In the rows, zero is written as 128.
Here are made-up things, facts about them, and rows of numbers that follow some of those facts. Name the thing behind each unnamed row.

How the things are related:
baklom meko zofal; bavabe meko nukavo; bebrus meko kapuno; bedi meko tuskul; bigroman meko bover; bravas meko skibrun; brestum meko trogrebro
bripofi meko puzun; briro meko nulon; brogor meko nibre; broren meko rabul; brumes meko nibre; dakol meko godel; datris meko trufi
detru meko kogrin; dipan meko sitam; disiskik meko nibre; drafun meko zuplo; drastos meko nukavo; dresin meko nukavo; druma meko ritustok
drumor meko fuple; druri meko trufi; drustil meko skibrun; druvu meko puzun; dufem meko nukavo; dumer meko godel; duzir meko griflun
famoku meko pamun; faniras meko vizil; faskigim meko bigum; feflar meko drekim; fegru meko bigum; fele meko flatror; fenur meko vufler
festu meko boges; flaflu meko piti; flagran meko skibrun; flaklok meko beske; flavum meko godel; flazen meko griplem; flebon meko flatror
fletresim meko vizil; fliplal meko grotis; flosabran meko skibrun; flosti meko pifir; flovak meko ritustok; flutal meko nibre; fozu meko kegrur
gaplus meko vizil; gatrem meko flosefles; gesu meko pamun; grafe meko sapes; grepil meko kogrin; greser meko kegrur; grigil meko flatror
grisum meko kegrur; grolis meko grotis; grotri meko drekim; gruplo meko puzun; grusuk meko rigra; gulam meko trogrebro; guno meko kegrur
gupan meko nukavo; kaplu meko zuplo; katur meko sitam; keri meko flosefles; kisur meko sapes; kladar meko sapes; klepam meko nukavo
kleskol meko kegrur; klidolin meko bover; klipal meko puzun; klival meko trufi; klubro meko griflun; kudruk meko skegak; lekas meko skibrun
lepem meko plekloses; letusok meko sitam; ligas meko sapes; lofas meko drekim; logul meko grotis; lunosta meko grotis; lusam meko pifir
maflok meko bigum; maplusek meko piti; moli meko boges; nesaful meko sapes; nitren meko trufi; nobal meko kledril; nudos meko nukavo
nulus meko rigra; nupli meko puzun; nutes meko ritustok; panos meko skibrun; paza meko pifir; pevam meko godel; pledrik meko tuskul
pligo meko trufi; pobru meko skegak; pudir meko flosefles; pugren meko boges; puskoskem meko sitam; regra meko bover; reva meko stoflaflen
rostak meko zofal; rubrum meko godel; rubu meko nibre; ruklo meko nulon; siskegek meko kogrin; sitrul meko grotis; skefidrem meko vufler
skeme meko griflun; skidrel meko plekloses; skimu meko drekim; skitriflor meko vizil; skogi meko kegrur; skoral meko pifir; skufin meko nukavo
skuflim meko drekim; sobrupan meko vufler; stakel meko vufler; steplos meko plekloses; stuplar meko vufler; suga meko puzun; tabar meko trufi
tano meko beske; tebri meko nukavo; tibu meko trufi; trarom meko tuskul; trekis meko kegrur; treti meko boges; troklek meko plekloses
tromik meko skibrun; trutul meko trufi; tusam meko beske; vala meko vizil; vegor meko rigra; vidrin meko sitam; vogrodrul meko sitam
vuplun meko sitam; zabri meko skegak; zesis meko skibrun; zigok meko grotis; zira meko sigone; zistim meko rabul; zoge meko flatror
zukal meko puzun; bavabe siso gupan; bedi siso pledrik; briro siso ruklo; brogor siso rubu; brumes siso rubu; disiskik siso brumes
drastos siso tebri; druma siso flovak; dumer siso rubrum; famoku siso gesu; faskigim siso fegru; fegru siso faskigim; fenur siso skefidrem
flagran siso panos; flaklok siso tano; fletresim siso faniras; flosti siso paza; fozu siso trekis; gaplus siso fletresim; gatrem siso keri
grepil siso siskegek; grigil siso zoge; grigil siso fele; gruplo siso suga; grusuk siso vegor; guno siso fozu; guno siso skogi
gupan siso nudos; katur siso vuplun; kisur siso grafe; kisur siso ligas; klepam siso tebri; klepam siso skufin; klidolin siso regra
klipal siso suga; klival siso nitren; kudruk siso pobru; kudruk siso zabri; lekas siso drustil; lekas siso panos; lekas siso tromik
lepem siso troklek; moli siso festu; nesaful siso kisur; nudos siso skufin; nulus siso vegor; nupli siso druvu; panos siso bravas
paza siso flosti; pevam siso dakol; puskoskem siso vidrin; rostak siso baklom; rubrum siso dakol; rubu siso brumes; siskegek siso detru
skidrel siso lepem; skoral siso flosti; sobrupan siso stuplar; suga siso nupli; tabar siso tibu; tibu siso klival; trekis siso kleskol
vala siso fletresim; vogrodrul siso katur; vuplun siso vidrin; zigok siso grolis; zukal siso suga; bebrus flugrun fozu; bebrus flugrun fenur
bebrus flugrun rostak; bebrus flugrun sigone; bebrus flugrun pudir; bebrus flugrun skitriflor; bigroman flugrun gaplus; bigroman flugrun skufin; bigroman flugrun zira
bigroman flugrun kaplu; bigroman flugrun bigum; bigroman flugrun rabul; datris flugrun treti; datris flugrun greser; datris flugrun paza; datris flugrun baklom
datris flugrun lepem; datris flugrun pledrik; datris flugrun griflun; datris flugrun grusuk; faniras flugrun treti; faniras flugrun gaplus; faniras flugrun bedi
faniras flugrun vidrin; faniras flugrun sitrul; feflar flugrun druri; feflar flugrun sigone; feflar flugrun rigra; feflar flugrun lusam; feflar flugrun zofal
feflar flugrun zabri; feflar flugrun flaflu; fegru flugrun fliplal; fegru flugrun bedi; fegru flugrun zira; fegru flugrun klepam; fegru flugrun skoral
fegru flugrun kisur; flebon flugrun drekim; flebon flugrun flovak; flebon flugrun katur; flebon flugrun rabul; flutal flugrun nobal; flutal flugrun kladar
flutal flugrun gruplo; flutal flugrun brestum; flutal flugrun skimu; flutal flugrun skeme; godel flugrun vogrodrul; godel flugrun nobal; godel flugrun famoku
godel flugrun steplos; godel flugrun festu; godel flugrun pligo; godel flugrun griflun; godel flugrun bavabe; godel flugrun vidrin; guno flugrun grotri
keri flugrun vogrodrul; keri flugrun vizil; keri flugrun dufem; keri flugrun fliplal; keri flugrun lekas; kleskol flugrun bripofi; kleskol flugrun vuplun
kleskol flugrun skimu; kleskol flugrun kudruk; kogrin flugrun druma; kogrin flugrun bover; kogrin flugrun trogrebro; kogrin flugrun grotis; kogrin flugrun kledril
lofas flugrun letusok; maflok flugrun greser; maflok flugrun grepil; maflok flugrun flosabran; maflok flugrun piti; maflok flugrun bigum; nulon flugrun flovak
nulon flugrun gupan; nulon flugrun flavum; nulon flugrun nibre; nulon flugrun skufin; pamun flugrun logul; panos flugrun dumer; panos flugrun rubrum
panos flugrun vuplun; panos flugrun kisur; plekloses flugrun gaplus; plekloses flugrun greser; plekloses flugrun sapes; pugren flugrun gaplus; pugren flugrun rubrum
pugren flugrun grafe; pugren flugrun fliplal; puzun flugrun puskoskem; puzun flugrun nobal; puzun flugrun rubu; puzun flugrun fele; puzun flugrun vidrin
puzun flugrun rigra; siskegek flugrun letusok; siskegek flugrun grotri; siskegek flugrun skegak; siskegek flugrun nesaful; skogi flugrun gaplus; skogi flugrun flovak
skogi flugrun skoral; skogi flugrun kisur; skuflim flugrun stoflaflen; skuflim flugrun gaplus; skuflim flugrun rubrum; skuflim flugrun kledril; skuflim flugrun griflun
skuflim flugrun skegak; skuflim flugrun suga; tano flugrun tuskul; tano flugrun flagran; tano flugrun gruplo; tano flugrun lepem; tano flugrun kudruk
tibu flugrun sobrupan; trekis flugrun tabar; trekis flugrun detru; trekis flugrun grotri; tromik flugrun lunosta; tromik flugrun fozu; tromik flugrun fenur
tromik flugrun reva; tromik flugrun kladar; tromik flugrun druma; tromik flugrun katur; tromik flugrun grusuk; tromik flugrun maplusek; tromik flugrun klidolin
trufi flugrun letusok; trufi flugrun tebri; trufi flugrun briro; trufi flugrun flovak; trufi flugrun drastos; trutul flugrun druri; trutul flugrun ritustok
trutul flugrun sapes; trutul flugrun flazen; trutul flugrun vidrin; trutul flugrun gatrem; trutul flugrun zofal; trutul flugrun pevam; tusam flugrun druri
tusam flugrun vuplun; tusam flugrun baklom; tusam flugrun disiskik; vegor flugrun tuskul; vegor flugrun skidrel; zesis flugrun beske; zesis flugrun klival
zesis flugrun flazen; zigok flugrun fozu; zigok flugrun brogor; zigok flugrun festu; zigok flugrun skufin; zigok flugrun bedi; zigok flugrun boges
zistim flugrun grolis; zistim flugrun griflun; zistim flugrun flosabran; zistim flugrun drastos; zistim flugrun flaklok; zistim flugrun skitriflor; zistim flugrun skidrel
zoge flugrun ritustok; zoge flugrun grepil; zoge flugrun brestum; zoge flugrun boges; zoge flugrun fletresim

Some things and their rows:
[131 115 133 111 137 116 131 129 143 133 123 138 133 128 130 154 129 118
 112 140 109 136 140 116 146 128 121 144 170 131 141 103 149 132 130 110
 108 128 147 129 112 146 139 169 132] : flutal
[147 107 135 153 156 132 125 123 120 147 130 131 125 133 122 143 129 120
  99 142 119 128 140 126 126 143 132 146 124 113 135 137 122 128 127 133
 114 111 159 141 113 134 146 149 130] : kladar
[123 128 113 148 123 120 142 130 148 121 111 129 137 118 111 156 127 145
 136 129 107 104 143 112 106 135 125 138 132 108 158 117 116 106 114 119
 124 116 137 120 133 135 131 146 122] : grigil
[133 130 125 109 132 134 129 137 110 134 128 122 139 115 116 102 136 147
 117 171 117 130 142 123 146 136 127 139  92 138 100 137 130 126 148 134
 133 147 141 130 122 139 123 100 120] : piti
[130 122 123 169 144 130 128 116 120 140 111 121 125 126 118 151 126 130
 101 139 110 116 136 108 109 140 134 145 126  98 150 128 119 103 124 131
 118 101 151 139 123 132 137 142 121] : druma
[132 119 137 111 130 136 131 146 116 140 131 127 147 108 106 100 140 142
 125 177 116 127 153 136 150 144 133 135  91 150 111 149 120 132 132 140
 143 153 142 128 124 138 130 102 126] : ritustok
[128 139 120 123 123 139 122 141 107 129 123 121 127 118 114 107 131 146
 112 168 113 117 130 120 139 140 123 138 101 130  98 134 131 120 151 139
 129 140 142 134 120 137 121  91 121] : drekim
[135 124 119 147 151 121 136 113 127 135 113 120 134 118 121 151 125 133
 113 134 109 129 141 112 116 135 133 143 125 107 148 124 127 104 133 124
 120 108 145 139 124 132 132 150 119] : flaklok
[166 104 124 118 127 140 133 135 145 119 150 153 115 155 121 133 128 121
 129 131 128 115 135 134 129 133 106 130 137 130 105 123 119 160 140 133
 117 130 145 128 112 127 150 138 137] : regra
[200 198  92 121 246 155 132 123 118 168 145 117  89 191 182 134 100 122
 216 177 133 146 101 111 203 146 195 133 132 134 114 170 124 172 152 110
  81 114  84 118 137 141 129 139 149] : suga
[168 196  89 134 215 146 138 137 139 154 122 129  91 189 165 147 100 135
 225 173 128 110 111 108 185 140 193 139 139 127 140 164 116 164 124 102
  80 118  84 102 147 144 131 127 153] : nupli
[196  96 172 106 143 158 126 115 141 171 164 124 115 121 119 110 133 113
  98 125 128 141 146 159 132 165 100 120 135 140 112 146 111 152 117 165
 151 127 151 148 104 118 154 153 126] : vidrin
[136 121 114 150 132 127 142 131 144 123 117 136 132 125 111 147 128 141
 135 128 115 107 144 121 106 136 124 138 122 112 147 125 111 114 118 126
 123 117 137 123 132 129 136 138 130] : sobrupan
[172  99 135 120 159 136 128 119 123 139 149 140 123 144 130 133 129 113
 106 137 126 145 138 132 143 139 114 139 131 130 106 127 125 150 148 134
 120 123 155 142 106 131 149 151 129] : pledrik
[145 117 127 107 148 131 132 131  99 138 130 120 146 110 119  99 136 144
 111 167 120 146 143 131 148 143 128 142  77 134  97 145 128 122 156 137
 138 145 149 139 125 137 124 109 115] : griflun
[126 122 116  99 108 131 134 154 124 121 124 142 132 124 112 104 132 153
 135 158 121 107 139 123 146 135 116 139  94 142  98 130 124 136 141 126
 132 158 137 119 130 140 128  96 127] : flosefles
[139 127 129 158 150 128 134 117 132 138 119 117 140 114 113 148 135 129
 116 144 107 130 149 122 114 142 135 139 130 110 154 130 119 105 119 134
 130 109 145 136 124 128 134 149 119] : grepil
[123 141 127  85 117 127 128 143 126 123 126 118 145 105 119 113 137 141
 122 170 104 135 141 122 160 130 124 133 130 151 105 113 152 127 148 123
 133 155 134 123 120 146 113 116 119] : plekloses

Which thing is each row?
No name comes twice in this set of rows, the named rows included.
[153 108 120 135 138 136 137 133 142 122 135 142 121 141 114 136 126 133
 133 128 123 109 139 130 116 138 116 135 122 118 122 130 111 134 129 134
 120 123 141 124 121 125 143 135 137] | logul
[143 123 154 130 124 133 137 117 154 162 118 107 134  92 110 139 131 137
 111 124 106 119 157 136 111 157 120 128 134 121 166 129 120 100  90 146
 149 119 144 134 129 126 135 161 119] | puskoskem
[144 146 124 114 127 133 133 119 146 113 133 116 135 127 125 151 138 120
 130 138  99 132 133 120 134 128 119 123 180 130 127  89 146 127 144 128
 119 122 125 125 114 135 121 154 124] | fegru
[154  96 136  92 140 122 132 129 140 133 138 155 121 142 138 144 125 113
 108 131 120 147 132 117 158 124 108 143 160 138 111 100 151 155 156 111
 107 137 155 136 104 147 145 171 133] | tano
[187 111 128 115 152 148 133 115 131 125 161 129 122 141 127 124 133 117
 119 131 122 145 132 140 132 141 103 129 139 134  96 123 118 152 157 146
 130 120 138 141 108 120 139 139 121] | grafe
[160 120 137 106 134 136 127 123 146 120 143 129 126 134 128 144 136 109
 116 138 104 143 134 124 146 133 105 134 183 143 116  98 144 148 146 130
 122 127 136 134 100 135 133 157 124] | faniras
[129 123 136 121 126 123 131 138 154 129 128 136 138 130 121 152 135 118
 125 143 106 124 144 123 143 130 128 138 176 139 146 106 142 138 120 121
 114 135 141 122 107 142 139 162 137] | feflar
[134 113 125 148 142 119 142 118 139 136 112 120 149 103 115 151 134 134
 120 135 104 133 153 126 115 139 128 145 127 122 159 126 118 103 118 127
 132 113 139 133 130 133 135 156 118] | disiskik
[110 159 117 104 104 135 123 147 123 114 123 118 130 120 119 116 135 145
 123 172 101 117 127 112 148 128 119 127 140 140  99 105 153 127 151 121
 124 149 132 126 118 146 109 100 122] | nulon
[159 109 134 138 146 138 135 128 138 135 141 133 144 131 111 134 140 120
 133 147 118 127 154 143 127 145 129 130 123 128 137 138 111 137 115 140
 134 124 142 128 117 124 144 142 133] | flazen

Now the same things, written a new way:
Named rows:
[ 89 123 112 128 142 115 112 159 133 126 140 101  99 126 131 128 127 115
 119 126 112 136 124 118  95  89] : druri
[160 122 152 144 126 119 123 140 148 115 147 104 153 127 119 148 145 107
 158 125 169 124 114 124 173 111] : kegrur
[133 138 131 141 130 143 144 147 124 123 115 136 126 137 133 118 131 115
 130 141 116 130 111 110 123 128] : troklek
[113 121 135 122 119 117 125 122 139 119 112 112 126 139 113 124 111 148
 116 112 124 126 158 129 139 122] : dumer
[126 132 133 119 116 125 114 121 135 126 118 118 136 127 112 132 120 148
 115 110 120 121 148 126 134 119] : briro
[129 135 131 131 128 132 129 135 129 126 121 124 129 130 126 129 126 135
 121 128 119 124 128 120 129 126] : reva
[121 128 138 139 128 127 128 126 134 126 111 139 125 147 121 122 114 132
 131 142 133 136 133 124 128 129] : fliplal
[143 112 116 116 121 118 143 107 135 133 151 109 153 145 131 131 144 113
 142 131 129 120 122 135 139 129] : griplem
[138 135 139 117 130 139 122 144 128 118 138 138 105  89 127 121 130 131
 122 121 129 126 132 146 119 130] : bebrus
[125 136 143 136 134 128 131 132 130 130 126 130 126 133 128 133 123 136
 124 131 119 131 126 131 129 128] : treti
[126 134 139 120 124 123 118 128 136 126 124 113 129 121 116 133 119 153
 111 110 116 121 146 133 135 123] : fenur
[133 137 129 143 130 144 144 148 125 123 116 136 126 136 137 119 133 113
 130 143 117 129 110 109 123 128] : pobru
[130 136 134 131 128 132 129 135 130 127 122 123 128 128 126 129 126 136
 120 125 117 124 128 121 130 125] : pudir
[125 135 138 133 134 129 133 138 127 128 128 122 124 127 131 131 127 134
 122 123 117 128 127 127 131 129] : flazen
[127 132 130 130 128 130 131 137 129 124 119 119 125 129 128 125 124 135
 121 126 121 126 128 119 130 127] : skeme
[182 110  68 178 143 136  98 158 114 159 120 190 127  99 229 172 184 142
 113 212 154 129 152  84  90 141] : skufin
[122 132 138 123 124 119 121 125 135 128 123 113 131 127 117 135 119 151
 114 110 118 123 147 133 136 122] : flaklok
[134 137 130 129 122 137 122 132 133 125 116 129 132 130 120 126 123 135
 121 131 118 124 129 120 127 123] : flavum

Which thing is each row?
No name comes twice in this set of rows, the named rows included.
[137 142 136 141 134 144 140 148 127 126 123 136 124 128 135 126 133 119
 128 142 114 128 109 118 122 128] | festu
[144 105 108 110 119 121 144 115 134 123 150  98 139 134 133 121 143 113
 139 129 134 114 125 131 138 133] | tuskul
[132 134 119 127 101 139 108 135 109 121 122 175 128  93 101 103 138 117
 138  88 138 133 138 121 116 122] | lofas
[140 113 126 117 129 116 145 110 134 135 161 113 145 139 133 134 144 116
 143 130 129 125 119 147 138 132] | griflun
[ 90 123 129 126 150 115 107 158 132 127 157 128  81 103 131 129 127 111
 128 127 126 149 128 152  85  94] | datris
[121 132 140 120 125 119 121 125 136 125 126 111 128 124 116 137 118 154
 111 109 117 123 148 137 137 122] | grusuk
[ 95 130 116 131 138 118 107 153 137 133 139 109 112 131 125 135 130 115
 120 127 107 137 122 119  93  83] | pligo
[125 134 138 131 129 129 133 136 131 126 121 124 127 132 125 128 124 135
 121 124 117 128 131 124 131 126] | paza
[102 131 111 141 135 132 123 165 134 126 132 122 108 138 134 125 136  93
 127 142 103 137 108 108  86  83] | nitren
[151 131 164 154 114 161 106 145 155  99  95 195 106 123 106 118 114  84
 164 177 191 151 128 138 127 107] | skogi

Now the same things, written a new way:
Some things and their rows:
[147 186 159 141  75 155 179 108 117 146  67 148 111 107 101 147 152  81
 149  82 128 103  97 136 112 100 172  97 165 123 119] : siskegek
[154 150 161 131  84 131 187 112  98 152  84 159  86 117 109 147 111 122
 141  95 114  98 135 136  81  82 183  63 138 170 135] : fegru
[180 141 155 147  85 126 164 141  96 117  71 147 123 117 119 147 133 119
 133 104 116 124 125 141 118 112 165  59 147 171 123] : faskigim
[179 144 154 146  84 127 166 141  96 116  68 145 124 118 119 147 134 123
 134 103 117 126 123 140 116 111 166  57 148 173 122] : paza
[202 161 134  71  65 114 221 208 118 135 145 121 113  94  98 155 101 109
 122 111 134 142  85 119 158  68 165  50  99 177 137] : flagran
[178 135 161 148  86 129 161 142 100 118  71 145 128 118 120 149 121 115
 132 107 116 119 131 143 117 111 163  61 150 168 123] : flosti
[177 150 141 141  80 124 172 137  87 118  57 146 123 120 116 146 153 130
 133  97 114 138 107 134 120 109 166  49 140 182 121] : fenur
[159 141 142 106  83 146 155 143  97  95  53 140  89 140 118 164 149 130
 137 105 108 116 134 142 109 136 167  54 151 182 136] : vuplun
[166 134 178 157  86 152 146 151 104 121  70 136 141 136 128 166  97 126
 127  96 118 128 151 143 110 118 177  76 168 172 122] : vidrin
[173 125 162 144  91 132 161 143 106 115  74 142 126 117 120 151 108 113
 133 115 119 114 143 151 117 111 161  65 154 160 125] : baklom
[166 156 174 135  85  86 151 101 109  91 107 118 126 139 113 155 141 144
 115 111 114 120 128 139 135  94 162  73 130 159 114] : flosefles
[167 138 143 134  83 133 165 140  96 113  71 145 112 121 119 155 131 119
 128 113 116 122 130 140 120 124 163  58 148 173 127] : bripofi
[133 117 144 112  94 145 183 119 119 138  49 147 115 122 110 160  99 113
 142 110 124 117 145 158 104  84 161  73 144 142 134] : tano
[167 157 174 136  86  86 150 101 109  91 106 118 128 140 113 156 140 144
 115 110 113 120 128 139 136  93 162  73 130 158 114] : gabi
[167 159 175 136  86  86 152 101 109  90 111 117 125 139 114 155 139 145
 115 108 115 117 130 138 132  92 165  77 132 158 114] : kledril
[180 155 159 155  89  91 162  79 122  84  88 118 142 120 118 118 128 142
 131 142 119  99 121 139 138  72 154  63 115 164 102] : kegrur
[164 154 176 137  84  86 147  98 106  98 102 122 128 139 113 157 142 138
 113 111 107 120 127 135 138  90 162  70 125 164 115] : drekim
[167 156 173 134  86  88 150 102 109  92 106 117 128 140 113 155 141 144
 114 109 113 120 127 138 136  92 162  74 129 157 114] : trogrebro

Rows to name:
No name comes twice in this set of rows, the named rows included.
[157 164 159 142  81 139 193 117 101 147  94 153  94 114 112 143 106 128
 143  90 129 101 132 137  77  86 189  76 153 162 128] | skuflim
[166 156 182 140  84  82 147  97 105 103 105 123 128 139 113 156 140 139
 112 107 106 119 128 133 135  87 164  69 123 163 115] | rabul
[152 166 183 131  84  86 169  73 109 152  69 150 109 135 107 161 182 114
 105  53  69 101 120 156 137  32 163  86 106  94 130] | trufi
[179 158 150 145  80 131 165 137  94 113  64 145 117 119 116 144 159 117
 138  96 116 124 108 135 118 117 167  58 150 171 119] | nesaful
[170 132 143 131  88 128 169 140 100 109  64 145 116 119 117 149 134 121
 134 112 117 122 128 147 120 115 160  56 146 167 126] | skimu
[174 147 139 134  82 126 172 138  91 115  54 146 120 122 116 146 157 130
 136  98 115 137 109 137 119 110 165  49 140 178 122] | skidrel
[165 148 163 138  78 142 149 140  89 122  50 146 120 136 121 165 147 123
 127  90 101 134 122 129 117 121 173  54 146 190 127] | katur
[181 156 143 140  81 128 172 140  89 111  59 145 119 124 117 143 158 137
 137  94 117 136 107 134 115 112 171  49 145 183 120] | pevam
[123 163 159 133  83 116 174  87 116 122  94 116 134 153 112 170 114 164
 113  99 129 139 131 140 117  72 181  94 138 149 111] | puzun
[179 155 139 129  81 126 172 138  90 105  62 148 102 123 116 143 162 132
 140  98 113 123 111 135 113 117 168  46 141 183 125] | dumer

